Below are the code and all the weights of a small trained network. Each question names an input and a class and asks about switching units off, where a switched-off unit gives its printed mean instead of its output.

import numpy as np


def w(rows, s, z=0):
    codes = np.array(rows[::2]) - 128.0
    scale = np.full(codes.shape[1], s)
    scale[-1] = z or s
    return codes * scale


def norm(h):
    return h / np.sqrt((h * h).mean(-1, keepdims=True) + 1e-5)


def f(y):
    return y / 2 * (1 + np.tanh(0.7978845608 * (y + 0.044715 * y**3)))


def log_softmax(a):
    a = a - a.max(-1, keepdims=True)
    return a - np.log(np.exp(a).sum(-1, keepdims=True))


def net(x, mask):
    res = np.array(x, float).reshape(1, 8) / 4 @ E
    u = 0
    for l in range(4):
        y = f(norm(res) @ A[l][:, :-1].T + A[l][:, -1])
        res = res + np.where(mask[u : u + 3], y, B[l][:, -1]) @ B[l][:, :-1]
        u += 3
    return log_softmax(norm(res)[-1] @ U[:, :-1].T + U[:, -1])


A, B = {}, {}
E = w([
[162,207,254],'x0',
[144,145,116],'x1',
[97,219,34],'x2',
[138,144,123],'x3',
[132,129,131],'x4',
[244,133,179],'x5',
[122,125,131],'x6',
[118,116,134],'x7',
],0.005)
A[0] = w([
[110,193,77,201],'L0N1',
[92,37,74,3],'L0N2',
[254,65,60,83],'L0N3',
],0.0094,0.003)
B[0] = w([
[1,24,210,255],'L0N1',
[86,139,131,207],'L0N2',
[94,82,131,236],'L0N3',
],0.0089,0.0027)
A[1] = w([
[79,59,154,251],'L1N1',
[157,176,13,49],'L1N2',
[167,1,139,147],'L1N3',
],0.0037,0.0029)
B[1] = w([
[148,1,89,254],'L1N1',
[58,142,146,88],'L1N2',
[254,145,22,176],'L1N3',
],0.0084,0.0036)
A[2] = w([
[109,10,177,133],'L2N1',
[136,235,130,178],'L2N2',
[96,152,87,251],'L2N3',
],0.011,0.0022)
B[2] = w([
[136,254,103,254],'L2N1',
[141,213,124,131],'L2N2',
[118,6,176,143],'L2N3',
],0.008,0.0082)
A[3] = w([
[3,65,176,83],'L3N1',
[192,176,96,169],'L3N2',
[76,140,121,1],'L3N3',
],0.006,0.0037)
B[3] = w([
[123,78,189,251],'L3N1',
[2,161,120,248],'L3N2',
[194,153,197,71],'L3N3',
],0.0084,0.0017)
U = w([
[99,123,91,254],'0',
[140,254,140,165],'1',
[200,117,31,72],'2',
[219,181,230,19],'3',
[75,54,101,3],'4',
[79,135,157,82],'5',
],0.01,0.005)

Each question gives the input, the list of numbers given to net, and the class t.
The units are the neurons (one row each of A and B). Each row of codes is followed by its name. A weight is (code - 128) times the scale printed after its matrix; where a second scale follows, it is the last column's (A, B and U).
mask holds one flag per neuron, layer by layer. A switched-off neuron (its flag False) gives its mean, the last column of its row in B, instead of its output. The means were averaged over made-up inputs and are rounded, as every weight is.
A unit's drop is (log p(t) with every unit on - log p(t) with that unit switched off) / (log p(t) with every unit on - log p(t) with every unit switched off).
The circuit of an input: a set's keep is (log p(t) with only the set's units on - log p(t) with every unit switched off) / (log p(t) with every unit on - log p(t) with every unit switched off). Starting from all 12 units, units are removed one at a time, each time the one whose removal leaves the highest keep (on an exact tie, the one counted first), for as long as the keep stays at least 0.8.
circuit, biggest first: the units of the circuit, biggest drop first
top k neurons: the k neurons with the biggest drops, biggest first
k most important neurons of layer l: the k neurons of layer l with the biggest drops, biggest first
drop when u is switched off: that unit's drop, to one decimal
input [7,1,7,0,8,-4,-4,-7], class 5: circuit, biggest first => (L0N1 L2N1)
input [0,4,-8,8,-7,1,-8,6], class 2: circuit, biggest first => (L1N3 L0N1)
input [5,-1,-4,-3,-3,-7,4,5], class 1: circuit, biggest first => (L2N1 L0N1)
input [1,5,-6,4,1,-6,-8,-6], class 1: circuit, biggest first => (L2N1)
input [1,3,-7,0,-4,-1,-6,-6], class 1: top 2 neurons => (L2N3 L3N2)
input [5,-7,-7,-6,5,-3,-8,-5], class 1: 2 most important neurons of layer 2 => (L2N1 L2N3)
input [0,-7,-5,-5,8,7,1,1], class 2: top 3 neurons => (L1N3 L0N1 L3N1)
input [8,6,-4,-8,0,-8,8,7], class 1: 2 most important neurons of layer 0 => (L0N1 L0N2)
input [-3,-2,-5,-2,-1,4,3,8], class 2: drop when L0N1 is switched off => 0.2
input [2,2,5,7,1,0,-2,-3], class 5: drop when L0N1 is switched off => 0.7
input [-1,4,-8,4,5,1,-2,1], class 2: drop when L1N3 is switched off => 0.9
